Below are the code and all the weights of a small trained network. Each question names an input and a class and asks about switching units off, where a switched-off unit gives its printed mean instead of its output.

import numpy as np


def w(rows, s, z=0):
    codes = np.array(rows[::2]) - 128.0
    scale = np.full(codes.shape[1], s)
    scale[-1] = z or s
    return codes * scale


def norm(h):
    return h / np.sqrt((h * h).mean(-1, keepdims=True) + 1e-5)


def f(y):
    return np.maximum(y, 0)


def log_softmax(a):
    a = a - a.max(-1, keepdims=True)
    return a - np.log(np.exp(a).sum(-1, keepdims=True))


def net(x, mask):
    res = np.array(x, float).reshape(1, 4) / 4 @ E
    u = 0
    for l in range(4):
        y = f(norm(res) @ A[l][:, :-1].T + A[l][:, -1])
        res = res + np.where(mask[u : u + 5], y, B[l][:, -1]) @ B[l][:, :-1]
        u += 5
    return log_softmax(norm(res)[-1] @ U[:, :-1].T + U[:, -1])


A, B = {}, {}
E = w([
[224,140,146],'x0',
[114,255,116],'x1',
[129,131,131],'x2',
[140,137,209],'x3',
],0.005)
A[0] = w([
[107,30,57,145],'L0N0',
[44,92,114,107],'L0N1',
[201,124,13,55],'L0N2',
[2,137,114,2],'L0N3',
[82,225,93,53],'L0N4',
],0.0078,0.0048)
B[0] = w([
[161,158,255,253],'L0N0',
[141,91,95,191],'L0N1',
[57,97,93,175],'L0N2',
[17,82,129,166],'L0N3',
[138,239,117,188],'L0N4',
],0.0092,0.0042)
A[1] = w([
[254,91,67,134],'L1N0',
[126,138,54,3],'L1N1',
[184,108,194,251],'L1N2',
[234,185,103,190],'L1N3',
[128,60,141,252],'L1N4',
],0.0084,0.0016)
B[1] = w([
[23,49,106,169],'L1N0',
[128,137,254,141],'L1N1',
[68,169,94,253],'L1N2',
[81,24,12,199],'L1N3',
[149,221,92,212],'L1N4',
],0.0073,0.0054)
A[2] = w([
[52,208,189,95],'L2N0',
[84,191,66,254],'L2N1',
[213,1,199,216],'L2N2',
[84,83,41,122],'L2N3',
[102,72,166,165],'L2N4',
],0.0066,0.002)
B[2] = w([
[167,25,69,253],'L2N0',
[180,62,254,251],'L2N1',
[186,213,91,163],'L2N2',
[197,26,50,191],'L2N3',
[146,215,47,178],'L2N4',
],0.0072,0.0054)
A[3] = w([
[212,52,85,113],'L3N0',
[158,171,109,184],'L3N1',
[131,141,69,2],'L3N2',
[119,254,128,114],'L3N3',
[201,114,139,99],'L3N4',
],0.0089,0.0033)
B[3] = w([
[146,165,253,253],'L3N0',
[176,169,223,164],'L3N1',
[133,104,137,133],'L3N2',
[204,254,186,162],'L3N3',
[23,197,68,179],'L3N4',
],0.0065,0.0066)
U = w([
[180,254,158,150],'0',
[148,101,208,123],'1',
[131,115,162,200],'2',
[101,70,92,176],'3',
[119,136,137,63],'4',
[137,178,23,1],'5',
],0.014,0.0092)

Each question gives the input, the list of numbers given to net, and the class t.
The units are the neurons (one row each of A and B). Each row of codes is followed by its name. A weight is (code - 128) times the scale printed after its matrix; where a second scale follows, it is the last column's (A, B and U).
mask holds one flag per neuron, layer by layer. A switched-off neuron (its flag False) gives its mean, the last column of its row in B, instead of its output. The means were averaged over made-up inputs and are rounded, as every weight is.
A unit's drop is (log p(t) with every unit on - log p(t) with that unit switched off) / (log p(t) with every unit on - log p(t) with every unit switched off).
The circuit of an input: a set's keep is (log p(t) with only the set's units on - log p(t) with every unit switched off) / (log p(t) with every unit on - log p(t) with every unit switched off). Starting from the 12 units with the biggest drops (on a tie, the unit counted first), units are removed one at a time, each time the one whose removal leaves the highest keep (on an exact tie, the one counted first), for as long as the keep stays at least 0.8.
units of the circuit, in order: the units of the circuit, biggest drop first
k most important neurons: the k neurons with the biggest drops, biggest first
top k neurons in layer l: the k neurons of layer l with the biggest drops, biggest first
drop of u: that unit's drop, to one decimal
input [-5,-6,-3,3], class 0: units of the circuit, in order -> [L0N0, L2N1, L2N2, L2N4]
input [-6,5,0,6], class 1: top 2 neurons in layer 0 -> [L0N4, L0N2]
input [8,-1,2,1], class 3: units of the circuit, in order -> [L0N0, L1N3]
input [6,-1,-4,-1], class 3: units of the circuit, in order -> [L1N0, L0N0]
input [-6,4,-4,-8], class 1: units of the circuit, in order -> [L2N1, L1N2]
input [8,-6,4,4], class 3: units of the circuit, in order -> [L0N0, L1N0, L2N1]
input [6,4,-7,-2], class 2: top neuron in layer 3 -> [L3N0]
input [1,-5,-5,2], class 0: 2 most important neurons -> [L0N0, L2N1]
input [8,-8,3,-3], class 0: 3 most important neurons -> [L0N0, L2N2, L0N4]
input [7,3,-2,1], class 3: units of the circuit, in order -> [L1N3, L0N0]
input [3,6,-7,8], class 1: top 3 neurons in layer 2 -> [L2N1, L2N4, L2N2]
input [-8,4,2,3], class 3: units of the circuit, in order -> [L3N0, L0N0]
input [6,-5,4,1], class 3: 2 most important neurons -> [L1N0, L1N2]
input [-7,-1,2,-7], class 1: units of the circuit, in order -> [L0N0]
input [-1,-8,7,-8], class 0: 3 most important neurons -> [L0N0, L0N4, L2N2]
input [-6,-3,-5,4], class 3: 4 most important neurons -> [L0N3, L3N0, L2N1, L2N3]
input [-8,-8,-2,7], class 0: 4 most important neurons -> [L2N2, L0N4, L2N4, L1N0]
input [-7,3,-2,-1], class 3: 3 most important neurons -> [L0N3, L3N0, L0N0]
input [5,2,-3,-2], class 3: top 3 neurons in layer 0 -> [L0N3, L0N0, L0N4]
input [6,2,1,-6], class 1: top 2 neurons in layer 1 -> [L1N1, L1N3]
input [5,0,-1,-7], class 1: top 2 neurons in layer 0 -> [L0N2, L0N4]
input [-5,3,2,-3], class 3: 2 most important neurons -> [L0N3, L3N0]
input [-4,1,0,3], class 3: most important neuron -> [L0N3]
input [-2,-5,3,4], class 0: top 3 neurons in layer 2 -> [L2N1, L2N3, L2N4]
input [-2,-8,-7,5], class 0: drop of L0N1 -> 0.0
input [6,-7,-3,7], class 0: drop of L2N2 -> 0.3
